Here is a tiny trained network, its code and every weight. The questions are about switching its units off for an input and a target symbol, where a switched-off unit gives its printed mean instead of its output.

import numpy as np


def w(rows, s, z=0):
    codes = np.array(rows[::2]) - 128.0
    scale = np.full(codes.shape[1], s)
    scale[-1] = z or s
    return codes * scale


def softmax(a):
    e = np.exp(a - a.max(-1, keepdims=True))
    return e / e.sum(-1, keepdims=True)


def log_softmax(a):
    a = a - a.max(-1, keepdims=True)
    return a - np.log(np.exp(a).sum(-1, keepdims=True))


def net(x, mask):
    ids = ['ΓΠαβεζηθμξφ'.index(c) for c in x.split()]
    T = len(ids)
    res = E[ids] + P[:T]
    u = 0
    for l in range(2):
        r = res
        for j in range(3):
            rows = slice(2 * j, 2 * j + 2)
            q, k, v = (r @ M[l][rows].T for M in (Q, K, V))
            z = softmax(np.where(np.tri(T) > 0, q @ k.T / 2**0.5, -1e9)) @ v
            o = O[l][rows]
            res = res + np.where(mask[u + j], z, o[:, -1]) @ o[:, :-1]
        u += 3
    return log_softmax(res[-1] @ U[:, :-1].T + U[:, -1])


Q, K, V, O = {}, {}, {}, {}
E = w([
[129,116,96,113],'Γ',
[143,95,55,246],'Π',
[130,123,48,115],'α',
[163,153,71,89],'β',
[134,112,83,114],'ε',
[237,134,134,184],'ζ',
[206,61,156,66],'η',
[150,28,69,143],'θ',
[24,106,254,149],'μ',
[145,115,84,115],'ξ',
[129,117,84,115],'φ',
],0.0082)
P = w([
[142,159,212,154],'0',
[158,119,3,142],'1',
[178,63,43,155],'2',
[186,57,47,163],'3',
[178,44,50,161],'4',
[161,35,59,171],'5',
[162,29,42,174],'6',
[151,33,33,164],'7',
[145,22,27,159],'8',
],0.0038)
Q[0] = w([
[116,98,117,197],'L0H1',
[158,110,138,209],'L0H1',
[176,164,195,72],'L0H2',
[155,30,108,70],'L0H2',
[170,86,147,50],'L0H3',
[147,2,243,199],'L0H3',
],0.022)
K[0] = w([
[108,153,179,123],'L0H1',
[74,139,170,112],'L0H1',
[98,209,71,119],'L0H2',
[154,178,203,157],'L0H2',
[68,85,188,111],'L0H3',
[102,63,251,217],'L0H3',
],0.027)
V[0] = w([
[196,158,116,54],'L0H1',
[46,137,156,71],'L0H1',
[115,108,128,71],'L0H2',
[111,76,211,148],'L0H2',
[154,7,41,94],'L0H3',
[154,139,131,250],'L0H3',
],0.013)
O[0] = w([
[168,134,206,95,40],'L0H1',
[162,173,74,179,169],'L0H1',
[155,152,144,150,122],'L0H2',
[189,58,181,145,255],'L0H2',
[171,103,154,254,79],'L0H3',
[56,86,76,121,164],'L0H3',
],0.01,0.0062)
Q[1] = w([
[160,2,60,148],'L1H1',
[130,116,90,58],'L1H1',
[121,120,88,130],'L1H2',
[85,27,169,139],'L1H2',
[113,44,110,100],'L1H3',
[89,156,92,147],'L1H3',
],0.028)
K[1] = w([
[49,237,137,43],'L1H1',
[50,78,87,130],'L1H1',
[160,162,152,112],'L1H2',
[59,174,250,144],'L1H2',
[76,120,60,92],'L1H3',
[101,178,145,158],'L1H3',
],0.023)
V[1] = w([
[152,92,26,183],'L1H1',
[72,74,225,178],'L1H1',
[151,122,158,48],'L1H2',
[252,119,64,118],'L1H2',
[109,58,76,69],'L1H3',
[211,138,125,151],'L1H3',
],0.015)
O[1] = w([
[237,223,142,110,100],'L1H1',
[103,60,219,38,179],'L1H1',
[95,168,43,96,175],'L1H2',
[122,2,97,59,106],'L1H2',
[167,226,122,53,252],'L1H3',
[184,107,123,179,78],'L1H3',
],0.0095,0.011)
U = w([
[149,131,121,164,139],'Γ',
[145,128,115,138,97],'Π',
[138,128,116,140,97],'α',
[3,153,163,110,227],'β',
[168,174,18,98,110],'ε',
[146,129,124,142,136],'ζ',
[147,131,125,143,120],'η',
[187,150,175,48,4],'θ',
[126,64,99,86,120],'μ',
[185,128,186,146,152],'ξ',
[87,120,45,183,116],'φ',
],0.0059,0.0039)

Each question gives the input, a string of symbols that net reads in full, and the target symbol t.
The units are the heads (2 rows each of Q, K, V and O). Each row of codes is followed by its name. A weight is (code - 128) times the scale printed after its matrix; where a second scale follows, it is the last column's (O and U).
mask holds one flag per head, layer by layer. A switched-off head (its flag False) gives its mean, the last column of its rows in O, instead of its output. The means were averaged over made-up inputs and are rounded, as every weight is.
A unit's drop is (log p(t) with every unit on - log p(t) with that unit switched off) / (log p(t) with every unit on - log p(t) with every unit switched off).
The circuit of an input: a set's keep is (log p(t) with only the set's units on - log p(t) with every unit switched off) / (log p(t) with every unit on - log p(t) with every unit switched off). Starting from all 6 units, units are removed one at a time, each time the one whose removal leaves the highest keep (on an exact tie, the one counted first), for as long as the keep stays at least 0.8.
units of the circuit, in order: the units of the circuit, biggest drop first
most important unit: the unit with the biggest drop
heads that matter: for each layer, one digit per head in row order, 1 if its drop is at least 0.15 and else 0, layers parted by /
drop when u is switched off: that unit's drop, to one decimal
input φ η θ μ β, target ξ: heads that matter : 001 / 010
input μ μ μ μ, target ε: units of the circuit, in order : (L0H3, L0H1, L1H1)
input ζ η η β α ζ μ ζ, target μ: most important unit : L1H2
input Π θ μ μ β, target θ: units of the circuit, in order : (L0H1, L1H1)
input θ η θ η, target ξ: heads that matter : 001 / 101
input μ ξ Π φ θ η, target θ: heads that matter : 110 / 001
input μ μ η, target ε: units of the circuit, in order : (L0H3, L1H1, L0H1)
input μ ζ Π, target φ: units of the circuit, in order : (L0H3, L0H1)
input μ ζ Π ε μ θ, target ε: units of the circuit, in order : (L0H3, L0H1, L1H3)
input θ ε ζ η, target ξ: units of the circuit, in order : (L0H3, L1H1, L1H3)
input μ ζ η β μ μ μ, target ε: units of the circuit, in order : (L0H3, L0H1, L1H1, L0H2)
input η μ μ μ μ, target μ: units of the circuit, in order : (L0H1, L1H2, L0H3, L1H1)
input μ μ θ μ θ, target ε: heads that matter : 101 / 101
input Π η ζ, target θ: units of the circuit, in order : (L1H1, L0H3, L0H1)
input μ ε μ θ ζ Γ, target ε: most important unit : L0H3
input μ ζ θ μ φ η Π ξ ζ, target ε: units of the circuit, in order : (L0H3, L1H1, L0H1)
input μ η η η ζ η θ μ ζ, target ε: heads that matter : 011 / 101
input Π μ μ, target θ: heads that matter : 111 / 101
input ζ θ η Π θ, target β: drop when L0H1 is switched off : 2.3
input μ θ ζ μ ε θ Π η, target ε: drop when L0H1 is switched off : -0.1
